Below is a small trained network, with its code and all its weights. Each question gives an input and a target symbol and asks what happens when units are switched off, that is, made to give their printed mean instead of their output.

import numpy as np


def w(rows, s, z=0):
    codes = np.array(rows[::2]) - 128.0
    scale = np.full(codes.shape[1], s)
    scale[-1] = z or s
    return codes * scale


def norm(h):
    return h / np.sqrt((h * h).mean(-1, keepdims=True) + 1e-5)


def f(y):
    return np.maximum(y, 0)


def softmax(a):
    e = np.exp(a - a.max(-1, keepdims=True))
    return e / e.sum(-1, keepdims=True)


def log_softmax(a):
    a = a - a.max(-1, keepdims=True)
    return a - np.log(np.exp(a).sum(-1, keepdims=True))


def net(x, mask):
    ids = ['ΓΦαβεζηστ'.index(c) for c in x.split()]
    T = len(ids)
    res = E[ids] + P[:T]
    u = 0
    for l in range(3):
        r = norm(res)
        for j in range(3):
            rows = slice(2 * j, 2 * j + 2)
            q, k, v = (r @ M[l][rows].T for M in (Q, K, V))
            z = softmax(np.where(np.tri(T) > 0, q @ k.T / 2**0.5, -1e9)) @ v
            o = O[l][rows]
            res = res + np.where(mask[u + j], z, o[:, -1]) @ o[:, :-1]
        u += 3
        y = f(norm(res) @ A[l][:, :-1].T + A[l][:, -1])
        res = res + np.where(mask[u : u + 4], y, B[l][:, -1]) @ B[l][:, :-1]
        u += 4
    return log_softmax(norm(res)[-1] @ U[:, :-1].T + U[:, -1])


Q, K, V, O, A, B = {}, {}, {}, {}, {}, {}
E = w([
[109,170,117],'Γ',
[96,130,252],'Φ',
[83,146,244],'α',
[123,121,150],'β',
[126,155,144],'ε',
[148,188,54],'ζ',
[106,133,238],'η',
[139,157,101],'σ',
[156,94,171],'τ',
],0.012)
P = w([
[205,163,147],'0',
[89,101,82],'1',
[162,143,133],'2',
[212,149,188],'3',
[93,80,59],'4',
[152,126,130],'5',
[186,143,212],'6',
[102,54,25],'7',
[143,108,121],'8',
[161,146,200],'9',
[147,12,41],'10',
[137,99,115],'11',
[120,150,197],'12',
],0.011)
Q[0] = w([
[105,117,110],'L0H1',
[98,205,171],'L0H1',
[114,37,73],'L0H2',
[155,182,142],'L0H2',
[242,141,79],'L0H3',
[63,1,141],'L0H3',
],0.0096)
K[0] = w([
[143,118,66],'L0H1',
[166,139,25],'L0H1',
[85,131,65],'L0H2',
[134,105,181],'L0H2',
[189,70,144],'L0H3',
[6,135,156],'L0H3',
],0.011)
V[0] = w([
[171,142,199],'L0H1',
[2,58,102],'L0H1',
[105,63,67],'L0H2',
[44,169,65],'L0H2',
[186,192,69],'L0H3',
[113,125,50],'L0H3',
],0.0061)
O[0] = w([
[100,165,95,145],'L0H1',
[174,100,104,2],'L0H1',
[80,97,44,78],'L0H2',
[70,245,96,103],'L0H2',
[141,253,159,229],'L0H3',
[128,117,67,123],'L0H3',
],0.0064,0.0042)
A[0] = w([
[95,172,84,253],'L0N1',
[2,130,120,124],'L0N2',
[226,179,139,125],'L0N3',
[117,81,182,150],'L0N4',
],0.0095,0.002)
B[0] = w([
[1,210,228,219],'L0N1',
[42,108,143,173],'L0N2',
[87,54,244,254],'L0N3',
[71,228,3,172],'L0N4',
],0.0042,0.0058)
Q[1] = w([
[140,109,1],'L1H1',
[64,179,177],'L1H1',
[175,97,129],'L1H2',
[135,173,183],'L1H2',
[139,123,244],'L1H3',
[154,135,187],'L1H3',
],0.0088)
K[1] = w([
[156,194,188],'L1H1',
[64,182,51],'L1H1',
[193,1,102],'L1H2',
[52,179,206],'L1H2',
[124,16,68],'L1H3',
[128,150,11],'L1H3',
],0.0086)
V[1] = w([
[206,132,112],'L1H1',
[197,108,138],'L1H1',
[206,153,96],'L1H2',
[103,108,85],'L1H2',
[2,72,77],'L1H3',
[73,178,115],'L1H3',
],0.011)
O[1] = w([
[254,255,205,17],'L1H1',
[169,164,73,2],'L1H1',
[14,181,151,83],'L1H2',
[46,197,241,51],'L1H2',
[17,247,124,138],'L1H3',
[130,163,201,235],'L1H3',
],0.0055,0.0054)
A[1] = w([
[161,182,2,2],'L1N1',
[69,152,88,155],'L1N2',
[253,230,157,168],'L1N3',
[167,93,60,124],'L1N4',
],0.0055,0.0043)
B[1] = w([
[185,187,68,141],'L1N1',
[71,232,90,254],'L1N2',
[162,2,171,237],'L1N3',
[72,124,206,168],'L1N4',
],0.0075,0.0024)
Q[2] = w([
[90,203,60],'L2H1',
[88,78,101],'L2H1',
[227,102,137],'L2H2',
[62,72,37],'L2H2',
[30,204,157],'L2H3',
[132,132,250],'L2H3',
],0.012)
K[2] = w([
[79,72,6],'L2H1',
[175,105,25],'L2H1',
[126,178,105],'L2H2',
[153,132,196],'L2H2',
[193,117,85],'L2H3',
[135,191,9],'L2H3',
],0.011)
V[2] = w([
[12,154,124],'L2H1',
[167,107,108],'L2H1',
[37,149,173],'L2H2',
[174,231,57],'L2H2',
[166,83,85],'L2H3',
[78,120,150],'L2H3',
],0.011)
O[2] = w([
[230,60,171,213],'L2H1',
[75,143,165,87],'L2H1',
[152,210,106,202],'L2H2',
[217,9,216,2],'L2H2',
[255,45,235,106],'L2H3',
[121,223,86,152],'L2H3',
],0.0067,0.0055)
A[2] = w([
[54,35,88,90],'L2N1',
[189,2,97,118],'L2N2',
[140,65,132,51],'L2N3',
[2,100,195,251],'L2N4',
],0.0082,0.0022)
B[2] = w([
[68,12,178,163],'L2N1',
[137,255,39,138],'L2N2',
[118,170,65,132],'L2N3',
[124,124,56,253],'L2N4',
],0.0089,0.0068)
U = w([
[94,131,173,28],'Γ',
[113,153,23,130],'Φ',
[84,77,110,253],'α',
[143,137,141,50],'β',
[143,131,147,66],'ε',
[167,96,247,222],'ζ',
[146,166,126,65],'η',
[199,202,163,153],'σ',
[149,141,143,138],'τ',
],0.016,0.0045)

Each question gives the input, a string of symbols that net reads in full, and the target symbol t.
The units are the heads (2 rows each of Q, K, V and O) and the neurons (one row each of A and B). Each row of codes is followed by its name. A weight is (code - 128) times the scale printed after its matrix; where a second scale follows, it is the last column's (O, A, B and U).
mask holds one flag per unit, layer by layer, with each layer's heads first. A switched-off unit (its flag False) gives its mean, the last column of its rows in O or B, instead of its output. The means were averaged over made-up inputs and are rounded, as every weight is.
A unit's drop is (log p(t) with every unit on - log p(t) with that unit switched off) / (log p(t) with every unit on - log p(t) with every unit switched off).
The circuit of an input: a set's keep is (log p(t) with only the set's units on - log p(t) with every unit switched off) / (log p(t) with every unit on - log p(t) with every unit switched off). Starting from the 12 units with the biggest drops (on a tie, the unit counted first), units are removed one at a time, each time the one whose removal leaves the highest keep (on an exact tie, the one counted first), for as long as the keep stays at least 0.8.
units of the circuit, in order: the units of the circuit, biggest drop first
most important unit: the unit with the biggest drop
k most important neurons: the k neurons with the biggest drops, biggest first
k most important neurons of layer l: the k neurons of layer l with the biggest drops, biggest first
which heads matter: for each layer, one digit per head in row order, 1 if its drop is at least 0.15 and else 0, layers parted by /
drop of u: that unit's drop, to one decimal
input Φ ζ σ ζ ζ ζ η ε ζ, target σ: 2 most important neurons of layer 2 => (L2N4 L2N1)
input ζ ζ ζ ε, target ζ: units of the circuit, in order => (L2H2)
input ζ Φ τ Φ Φ α ζ η Γ ζ ζ η σ, target ζ: which heads matter => 010 / 100 / 001
input Φ σ ζ, target σ: units of the circuit, in order => (L2H1 L2N4)
input η Φ τ ζ ζ α, target Φ: which heads matter => 001 / 000 / 000
input σ ζ Γ τ Φ τ σ, target Φ: units of the circuit, in order => (L0N1 L2H3)
input τ τ β σ η τ ζ ζ ζ α ζ ζ ζ, target ζ: which heads matter => 000 / 100 / 001
input Γ ζ Φ ζ Γ τ ζ α σ Γ σ ε σ, target σ: 2 most important neurons of layer 0 => (L0N3 L0N1)
input σ Φ ζ σ, target Φ: which heads matter => 000 / 100 / 101
input σ η α ζ ζ η σ, target ζ: which heads matter => 010 / 000 / 010
input Φ σ ζ τ, target σ: 3 most important neurons => (L0N3 L0N1 L2N1)
input Φ Γ σ β ζ σ ζ σ β σ ζ τ, target Φ: which heads matter => 010 / 000 / 000
input σ τ Φ σ ζ σ ε ζ η ζ ζ Φ, target Φ: 2 most important neurons of layer 2 => (L2N4 L2N1)
input ζ ζ ζ τ σ η, target Φ: most important unit => L0N1
input η σ Φ, target Φ: 3 most important neurons => (L0N1 L2N4 L0N4)
input β σ Φ ζ σ σ τ, target σ: 2 most important neurons => (L0N1 L2N1)
input ζ Γ τ ζ τ Γ σ σ σ σ σ ζ σ, target σ: 2 most important neurons of layer 1 => (L1N4 L1N3)
input ε τ σ ζ ζ σ ζ η α, target Φ: 2 most important neurons of layer 0 => (L0N1 L0N3)
input Γ ζ Φ σ σ σ ζ τ σ σ ζ ζ ζ, target ζ: drop of L1H1 => 0.3
input σ α σ ζ σ Γ ζ τ Γ τ Φ ζ β, target Φ: drop of L1H2 => 0.1
input ζ ζ Γ Φ ζ σ Γ, target ζ: drop of L1H1 => 0.0
input σ Φ Φ ε ζ σ Γ Γ ζ ζ ζ σ ε, target ζ: drop of L1H1 => 0.2
input ζ ζ ζ ε ζ ζ Γ, target ζ: most important neuron of layer 0 => (L0N3)
